Below is a small trained network, with its code and all its weights. Each question gives an input and a class and asks what happens when units are switched off, that is, made to give their printed mean instead of their output.

import numpy as np


def w(rows, s, z=0):
    codes = np.array(rows[::2]) - 128.0
    scale = np.full(codes.shape[1], s)
    scale[-1] = z or s
    return codes * scale


def f(y):
    return np.maximum(y, 0)


def log_softmax(a):
    a = a - a.max(-1, keepdims=True)
    return a - np.log(np.exp(a).sum(-1, keepdims=True))


def net(x, mask):
    res = np.array(x, float).reshape(1, 6) / 4 @ E
    y = f(res @ A[0][:, :-1].T + A[0][:, -1])
    res = res + np.where(mask, y, B[0][:, -1]) @ B[0][:, :-1]
    return log_softmax(res[-1] @ U[:, :-1].T + U[:, -1])


A, B = {}, {}
E = w([
[71,55,56,29],'x0',
[196,123,137,81],'x1',
[63,32,59,245],'x2',
[83,171,34,76],'x3',
[58,240,72,160],'x4',
[1,137,208,57],'x5',
],0.0062)
A[0] = w([
[52,158,121,173,175],'n1',
[128,169,143,29,173],'n2',
[144,176,206,78,163],'n3',
[141,178,153,185,210],'n4',
[212,72,155,123,248],'n5',
[104,249,84,167,232],'n6',
[124,113,189,59,159],'n7',
[92,107,131,232,209],'n8',
[186,77,84,137,213],'n9',
[66,98,80,94,192],'n10',
[161,76,117,166,239],'n11',
[84,26,75,105,198],'n12',
[104,165,153,183,146],'n13',
[233,102,131,167,169],'n14',
[39,85,103,163,254],'n15',
[135,232,127,60,190],'n16',
[133,196,78,93,166],'n17',
[145,141,153,62,149],'n18',
[132,137,132,204,188],'n19',
],0.011,0.0043)
B[0] = w([
[34,65,144,199,207],'n1',
[101,186,118,91,249],'n2',
[79,172,167,86,239],'n3',
[109,139,184,161,215],'n4',
[226,148,170,92,255],'n5',
[91,168,121,232,252],'n6',
[98,168,154,40,230],'n7',
[133,50,165,182,225],'n8',
[201,94,115,128,212],'n9',
[52,99,43,94,219],'n10',
[193,78,133,123,210],'n11',
[127,43,43,50,231],'n12',
[99,119,170,161,185],'n13',
[216,138,182,149,236],'n14',
[63,44,105,123,237],'n15',
[80,238,94,158,253],'n16',
[142,221,2,198,204],'n17',
[120,193,142,72,211],'n18',
[132,107,179,180,200],'n19',
],0.0074,0.008)
U = w([
[103,213,192,25,187],'0',
[182,80,127,140,140],'1',
[77,255,75,194,47],'2',
[164,136,163,175,253],'3',
[63,45,71,49,136],'4',
[235,145,219,118,61],'5',
[41,91,202,208,60],'6',
[164,159,29,127,114],'7',
],0.007,0.0032)

Each question gives the input, the list of numbers given to net, and the class t.
The units are the neurons (one row each of A and B). Each row of codes is followed by its name. A weight is (code - 128) times the scale printed after its matrix; where a second scale follows, it is the last column's (A, B and U).
mask holds one flag per neuron, in row order. A switched-off neuron (its flag False) gives its mean, the last column of its row in B, instead of its output. The means were averaged over made-up inputs and are rounded, as every weight is.
A unit's drop is (log p(t) with every unit on - log p(t) with that unit switched off) / (log p(t) with every unit on - log p(t) with every unit switched off).
The circuit of an input: a set's keep is (log p(t) with only the set's units on - log p(t) with every unit switched off) / (log p(t) with every unit on - log p(t) with every unit switched off). Starting from the 12 units with the biggest drops (on a tie, the unit counted first), units are removed one at a time, each time the one whose removal leaves the highest keep (on an exact tie, the one counted first), for as long as the keep stays at least 0.8.
units of the circuit, in order: the units of the circuit, biggest drop first
k most important neurons: the k neurons with the biggest drops, biggest first
drop when u is switched off: that unit's drop, to one decimal
input [1,-7,8,0,-4,-5], class 4: 3 most important neurons -> (n12 n15 n6)
input [4,-5,2,1,8,2], class 6: units of the circuit, in order -> (n1)
input [0,-8,4,2,0,8], class 4: units of the circuit, in order -> (n12 n15)
input [5,4,-4,6,3,6], class 2: units of the circuit, in order -> (n17 n16)
input [-1,0,6,3,-5,-7], class 5: units of the circuit, in order -> (n14 n5)
input [-1,6,-7,-1,7,5], class 2: 2 most important neurons -> (n16 n17)
input [1,-5,8,6,3,-4], class 4: 2 most important neurons -> (n12 n10)
input [0,-8,7,2,0,4], class 4: 2 most important neurons -> (n12 n10)
input [-7,1,5,-5,-8,8], class 5: drop when n11 is switched off -> 0.1
input [-1,3,0,-6,3,-5], class 5: drop when n14 is switched off -> 0.1
input [4,-7,8,-1,5,4], class 4: drop when n15 is switched off -> 0.2
input [3,-3,7,-5,-2,2], class 4: drop when n12 is switched off -> 0.3
